Below is a small trained network, with its code and all its weights. Each question gives an input and a class and asks what happens when units are switched off, that is, made to give their printed mean instead of their output.

import numpy as np


def w(rows, s, z=0):
    codes = np.array(rows[::2]) - 128.0
    scale = np.full(codes.shape[1], s)
    scale[-1] = z or s
    return codes * scale


def norm(h):
    return h / np.sqrt((h * h).mean(-1, keepdims=True) + 1e-5)


def f(y):
    return y / 2 * (1 + np.tanh(0.7978845608 * (y + 0.044715 * y**3)))


def log_softmax(a):
    a = a - a.max(-1, keepdims=True)
    return a - np.log(np.exp(a).sum(-1, keepdims=True))


def net(x, mask):
    res = np.array(x, float).reshape(1, 6) / 4 @ E
    u = 0
    for l in range(3):
        y = f(norm(res) @ A[l][:, :-1].T + A[l][:, -1])
        res = res + np.where(mask[u : u + 13], y, B[l][:, -1]) @ B[l][:, :-1]
        u += 13
    return log_softmax(norm(res)[-1] @ U[:, :-1].T + U[:, -1])


A, B = {}, {}
E = w([
[175,234,35,254],'x0',
[125,129,126,132],'x1',
[132,130,130,124],'x2',
[30,20,60,189],'x3',
[205,10,208,236],'x4',
[129,129,127,126],'x5',
],0.0044)
A[0] = w([
[171,187,121,202,39],'0.n0',
[236,100,154,212,127],'0.n1',
[87,173,120,163,212],'0.n2',
[254,177,152,67,55],'0.n3',
[108,100,146,121,4],'0.n4',
[42,65,50,161,150],'0.n5',
[165,183,92,221,21],'0.n6',
[170,99,195,242,82],'0.n7',
[146,172,98,226,221],'0.n8',
[150,71,245,192,200],'0.n9',
[117,194,62,107,168],'0.n10',
[123,76,199,78,128],'0.n11',
[117,98,188,75,53],'0.n12',
],0.0097,0.0023)
B[0] = w([
[67,116,108,200,181],'0.n0',
[150,170,22,128,234],'0.n1',
[133,18,142,120,173],'0.n2',
[212,104,219,149,203],'0.n3',
[124,123,122,173,121],'0.n4',
[237,107,202,147,237],'0.n5',
[78,55,133,227,200],'0.n6',
[97,121,53,50,228],'0.n7',
[102,82,198,122,237],'0.n8',
[114,176,115,34,254],'0.n9',
[117,71,35,127,206],'0.n10',
[12,200,100,118,203],'0.n11',
[70,118,123,255,169],'0.n12',
],0.0061,0.0053)
A[1] = w([
[81,58,93,94,186],'1.n0',
[116,159,199,70,189],'1.n1',
[148,88,73,59,146],'1.n2',
[153,70,138,99,145],'1.n3',
[87,178,137,182,137],'1.n4',
[71,80,162,129,80],'1.n5',
[135,92,39,130,125],'1.n6',
[122,109,166,65,71],'1.n7',
[169,182,141,164,68],'1.n8',
[112,44,115,177,93],'1.n9',
[149,182,87,215,6],'1.n10',
[198,4,169,104,149],'1.n11',
[57,126,96,130,94],'1.n12',
],0.011,0.0022)
B[1] = w([
[227,168,104,145,253],'1.n0',
[155,150,75,212,202],'1.n1',
[127,112,57,97,208],'1.n2',
[74,137,141,1,170],'1.n3',
[249,57,93,173,136],'1.n4',
[121,133,157,199,176],'1.n5',
[131,158,130,63,218],'1.n6',
[107,26,124,186,165],'1.n7',
[169,72,238,104,128],'1.n8',
[129,183,196,103,233],'1.n9',
[34,22,106,133,149],'1.n10',
[230,231,159,153,237],'1.n11',
[170,144,153,151,184],'1.n12',
],0.005,0.0056)
A[2] = w([
[124,48,87,104,214],'2.n0',
[192,210,158,75,54],'2.n1',
[165,161,67,122,55],'2.n2',
[83,113,177,73,113],'2.n3',
[2,77,248,77,57],'2.n4',
[25,130,237,59,96],'2.n5',
[254,231,122,118,161],'2.n6',
[50,113,115,150,81],'2.n7',
[138,141,143,90,1],'2.n8',
[124,99,82,102,171],'2.n9',
[27,91,180,187,144],'2.n10',
[137,179,200,207,159],'2.n11',
[180,144,95,118,151],'2.n12',
],0.0077,0.0032)
B[2] = w([
[159,136,134,52,164],'2.n0',
[132,84,154,180,179],'2.n1',
[62,99,84,124,145],'2.n2',
[96,11,32,157,117],'2.n3',
[90,62,110,132,133],'2.n4',
[74,43,151,130,129],'2.n5',
[158,124,160,105,255],'2.n6',
[133,153,147,204,135],'2.n7',
[109,39,131,141,112],'2.n8',
[120,155,96,87,155],'2.n9',
[165,174,2,250,171],'2.n10',
[179,192,144,142,199],'2.n11',
[97,111,80,49,169],'2.n12',
],0.0075,0.0062)
U = w([
[107,95,106,31,130],'0',
[69,81,133,214,35],'1',
[152,148,152,98,230],'2',
[165,101,248,82,6],'3',
[135,158,145,97,192],'4',
],0.013,0.0024)

Each question gives the input, the list of numbers given to net, and the class t.
The units are the neurons (one row each of A and B). Each row of codes is followed by its name. A weight is (code - 128) times the scale printed after its matrix; where a second scale follows, it is the last column's (A, B and U).
mask holds one flag per neuron, layer by layer. A switched-off neuron (its flag False) gives its mean, the last column of its row in B, instead of its output. The means were averaged over made-up inputs and are rounded, as every weight is.
A unit's drop is (log p(t) with every unit on - log p(t) with that unit switched off) / (log p(t) with every unit on - log p(t) with every unit switched off).
The circuit of an input: a set's keep is (log p(t) with only the set's units on - log p(t) with every unit switched off) / (log p(t) with every unit on - log p(t) with every unit switched off). Starting from the 12 units with the biggest drops (on a tie, the unit counted first), units are removed one at a time, each time the one whose removal leaves the highest keep (on an exact tie, the one counted first), for as long as the keep stays at least 0.8.
units of the circuit, in order: the units of the circuit, biggest drop first
unit that matters most: the unit with the biggest drop
top k neurons: the k neurons with the biggest drops, biggest first
top k neurons in layer l: the k neurons of layer l with the biggest drops, biggest first
input [-7,-3,-2,6,1,7], class 1: top neuron	(0.n11)
input [-8,6,-5,-7,-5,-6], class 1: top 2 neurons in layer 1	(1.n11; 1.n0)
input [4,0,4,7,-6,-8], class 3: top 3 neurons	(0.n5; 0.n1; 0.n7)
input [-6,7,7,7,2,-5], class 2: units of the circuit, in order	(1.n11; 1.n0)
input [6,-5,3,-4,4,3], class 1: top 3 neurons	(0.n0; 0.n6; 1.n10)
input [8,0,-2,-8,5,8], class 1: top 2 neurons	(0.n0; 0.n6)
input [3,2,-2,4,8,8], class 0: top 2 neurons	(0.n1; 0.n7)
input [-8,7,-1,2,6,-2], class 1: units of the circuit, in order	(0.n11; 2.n10)
input [5,-1,3,-8,2,-8], class 3: units of the circuit, in order	(0.n3; 1.n8)
input [8,0,2,-8,-4,-7], class 1: units of the circuit, in order	(1.n10; 0.n0; 0.n6; 0.n9)
input [-5,6,-8,7,0,0], class 2: units of the circuit, in order	(1.n11; 0.n5)
input [-6,5,6,7,-3,-5], class 3: top 2 neurons	(0.n5; 1.n11)
input [-8,1,0,-6,-7,5], class 1: top 2 neurons	(0.n1; 1.n11)
input [5,5,7,8,-5,2], class 3: top 2 neurons	(0.n5; 0.n1)
input [1,0,5,-6,7,5], class 0: top 3 neurons	(0.n7; 0.n1; 0.n5)
input [5,-6,5,-5,8,-1], class 0: top 2 neurons	(0.n1; 0.n7)
input [8,-8,0,-4,-8,3], class 0: top 2 neurons in layer 0	(0.n10; 0.n12)
input [3,1,2,0,-5,6], class 0: unit that matters most	0.n10
input [-3,-8,2,8,6,3], class 3: top 3 neurons	(0.n5; 1.n11; 0.n10)
input [-8,-2,4,3,4,8], class 1: unit that matters most	0.n11
input [6,-2,-6,-6,5,1], class 1: top 2 neurons in layer 1	(1.n10; 1.n0)
